Below is a small trained network, with its code and all its weights. Each question gives an input and a target symbol and asks what happens when units are switched off, that is, made to give their printed mean instead of their output.

import numpy as np


def w(rows, s, z=0):
    codes = np.array(rows[::2]) - 128.0
    scale = np.full(codes.shape[1], s)
    scale[-1] = z or s
    return codes * scale


def norm(h):
    return h / np.sqrt((h * h).mean(-1, keepdims=True) + 1e-5)


def f(y):
    return y / 2 * (1 + np.tanh(0.7978845608 * (y + 0.044715 * y**3)))


def softmax(a):
    e = np.exp(a - a.max(-1, keepdims=True))
    return e / e.sum(-1, keepdims=True)


def log_softmax(a):
    a = a - a.max(-1, keepdims=True)
    return a - np.log(np.exp(a).sum(-1, keepdims=True))


def net(x, mask):
    ids = ['βγεζλπφ'.index(c) for c in x.split()]
    T = len(ids)
    res = E[ids] + P[:T]
    u = 0
    for l in range(2):
        r = norm(res)
        for j in range(3):
            rows = slice(3 * j, 3 * j + 3)
            q, k, v = (r @ M[l][rows].T for M in (Q, K, V))
            z = softmax(np.where(np.tri(T) > 0, q @ k.T / 3**0.5, -1e9)) @ v
            o = O[l][rows]
            res = res + np.where(mask[u + j], z, o[:, -1]) @ o[:, :-1]
        u += 3
        y = f(norm(res) @ A[l][:, :-1].T + A[l][:, -1])
        res = res + np.where(mask[u : u + 4], y, B[l][:, -1]) @ B[l][:, :-1]
        u += 4
    return log_softmax(norm(res)[-1] @ U[:, :-1].T + U[:, -1])


Q, K, V, O, A, B = {}, {}, {}, {}, {}, {}
E = w([
[104,200,179,190],'β',
[188,59,172,112],'γ',
[82,135,122,251],'ε',
[102,194,186,177],'ζ',
[104,89,90,252],'λ',
[104,207,123,100],'π',
[122,192,124,90],'φ',
],0.014)
P = w([
[166,205,32,59],'0',
[99,88,217,163],'1',
[183,190,35,155],'2',
[66,92,227,121],'3',
[195,162,100,180],'4',
[55,82,198,88],'5',
[180,204,69,185],'6',
[43,54,152,61],'7',
[182,224,101,198],'8',
[2,89,153,69],'9',
],0.0082)
Q[0] = w([
[148,78,77,136],'0.h1',
[241,119,121,90],'0.h1',
[53,120,157,109],'0.h1',
[53,105,158,50],'0.h2',
[140,165,138,103],'0.h2',
[75,146,107,152],'0.h2',
[118,119,90,213],'0.h3',
[10,141,176,136],'0.h3',
[62,108,97,89],'0.h3',
],0.011)
K[0] = w([
[127,115,112,138],'0.h1',
[196,118,93,150],'0.h1',
[3,104,202,116],'0.h1',
[76,95,179,81],'0.h2',
[178,136,172,121],'0.h2',
[17,120,131,72],'0.h2',
[179,140,163,112],'0.h3',
[28,87,105,94],'0.h3',
[104,80,182,101],'0.h3',
],0.012)
V[0] = w([
[161,178,37,99],'0.h1',
[223,157,106,115],'0.h1',
[60,82,101,46],'0.h1',
[109,185,44,118],'0.h2',
[128,149,152,151],'0.h2',
[112,141,97,130],'0.h2',
[131,154,100,55],'0.h3',
[110,133,163,4],'0.h3',
[110,134,182,128],'0.h3',
],0.011)
O[0] = w([
[165,105,100,151,148],'0.h1',
[160,200,181,180,84],'0.h1',
[133,34,176,198,60],'0.h1',
[202,59,140,60,255],'0.h2',
[105,157,182,31,199],'0.h2',
[107,34,203,109,160],'0.h2',
[78,114,158,128,196],'0.h3',
[133,170,254,121,192],'0.h3',
[102,157,76,130,187],'0.h3',
],0.0066,0.0037)
A[0] = w([
[65,79,103,200,251],'0.n1',
[122,105,172,182,91],'0.n2',
[255,143,115,159,27],'0.n3',
[92,197,141,179,32],'0.n4',
],0.0071,0.0012)
B[0] = w([
[41,254,229,61,203],'0.n1',
[171,132,116,85,126],'0.n2',
[151,211,51,177,250],'0.n3',
[130,52,109,64,202],'0.n4',
],0.0086,0.0019)
Q[1] = w([
[66,93,222,103],'1.h1',
[152,111,116,90],'1.h1',
[57,171,158,198],'1.h1',
[104,169,216,117],'1.h2',
[116,34,66,138],'1.h2',
[40,133,132,147],'1.h2',
[96,118,159,107],'1.h3',
[136,141,90,255],'1.h3',
[124,97,119,212],'1.h3',
],0.0099)
K[1] = w([
[254,119,26,85],'1.h1',
[161,94,200,150],'1.h1',
[74,222,133,119],'1.h1',
[102,95,112,7],'1.h2',
[42,105,120,134],'1.h2',
[82,35,243,49],'1.h2',
[104,77,81,150],'1.h3',
[149,126,87,222],'1.h3',
[246,205,60,201],'1.h3',
],0.0081)
V[1] = w([
[139,97,139,119],'1.h1',
[194,154,85,161],'1.h1',
[78,170,151,186],'1.h1',
[140,204,149,106],'1.h2',
[201,99,145,161],'1.h2',
[124,70,54,32],'1.h2',
[182,250,96,159],'1.h3',
[255,165,136,149],'1.h3',
[132,134,166,71],'1.h3',
],0.0085)
O[1] = w([
[177,11,159,248,94],'1.h1',
[227,128,23,98,152],'1.h1',
[167,162,164,165,145],'1.h1',
[2,81,70,33,253],'1.h2',
[135,137,89,120,81],'1.h2',
[138,145,157,99,93],'1.h2',
[161,62,189,29,169],'1.h3',
[205,178,109,87,85],'1.h3',
[111,120,148,204,213],'1.h3',
],0.0066,0.0052)
A[1] = w([
[76,255,104,31,176],'1.n1',
[82,195,166,160,125],'1.n2',
[172,130,124,19,121],'1.n3',
[79,92,202,186,250],'1.n4',
],0.0077,0.0021)
B[1] = w([
[207,141,102,149,246],'1.n1',
[185,137,115,212,163],'1.n2',
[90,72,65,119,154],'1.n3',
[255,56,127,136,157],'1.n4',
],0.0095,0.012)
U = w([
[171,173,57,8,253],'β',
[226,218,134,189,159],'γ',
[76,96,45,119,21],'ε',
[68,181,146,31,102],'ζ',
[79,90,37,166,49],'λ',
[148,65,235,110,136],'π',
[177,95,242,115,92],'φ',
],0.011,0.0051)

Each question gives the input, a string of symbols that net reads in full, and the target symbol t.
The units are the heads (3 rows each of Q, K, V and O) and the neurons (one row each of A and B). Each row of codes is followed by its name. A weight is (code - 128) times the scale printed after its matrix; where a second scale follows, it is the last column's (O, A, B and U).
mask holds one flag per unit, layer by layer, with each layer's heads first. A switched-off unit (its flag False) gives its mean, the last column of its rows in O or B, instead of its output. The means were averaged over made-up inputs and are rounded, as every weight is.
A unit's drop is (log p(t) with every unit on - log p(t) with that unit switched off) / (log p(t) with every unit on - log p(t) with every unit switched off).
The circuit of an input: a set's keep is (log p(t) with only the set's units on - log p(t) with every unit switched off) / (log p(t) with every unit on - log p(t) with every unit switched off). Starting from the 12 units with the biggest drops (on a tie, the unit counted first), units are removed one at a time, each time the one whose removal leaves the highest keep (on an exact tie, the one counted first), for as long as the keep stays at least 0.8.
circuit, biggest first: the units of the circuit, biggest drop first
top k neurons: the k neurons with the biggest drops, biggest first
heads that matter: for each layer, one digit per head in row order, 1 if its drop is at least 0.15 and else 0, layers parted by /
input ζ γ π φ φ ε, target φ: top 2 neurons -> [1.n4, 0.n1]
input π γ β π π π, target π: heads that matter -> 101 / 001
input ε ε π π, target ε: circuit, biggest first -> [1.h3, 0.h1]
input ε π λ λ π λ φ φ λ β, target φ: heads that matter -> 001 / 010
input λ γ ε π γ λ, target π: circuit, biggest first -> [0.n1, 1.n4]
input φ ε β, target β: circuit, biggest first -> [1.h3, 0.n1]
input β β γ π π γ β π φ ζ, target π: circuit, biggest first -> [1.n4]
input φ π π φ λ λ, target φ: circuit, biggest first -> [0.n1, 1.n4]
input π ε φ ζ, target ε: heads that matter -> 101 / 101
input φ ε ζ, target β: heads that matter -> 101 / 011
input λ π ζ π, target π: heads that matter -> 111 / 011
input φ ε ε π ζ, target β: heads that matter -> 001 / 001
input π φ β φ φ φ ζ φ φ ε, target φ: heads that matter -> 000 / 000
input π ζ λ π ε λ λ π π ζ, target π: heads that matter -> 100 / 000
input π ζ ζ λ, target ζ: top 2 neurons -> [0.n1, 1.n3]
input ζ φ γ γ π π β φ, target π: heads that matter -> 101 / 001
input π λ ζ λ π ζ λ φ π ζ, target φ: circuit, biggest first -> [1.n4]
input γ φ β ζ π π ε λ, target π: circuit, biggest first -> [1.n4, 0.n1]
input φ ζ ε ε, target ζ: heads that matter -> 100 / 000
input λ π γ ζ ζ π, target ζ: circuit, biggest first -> [1.h3, 0.h3]
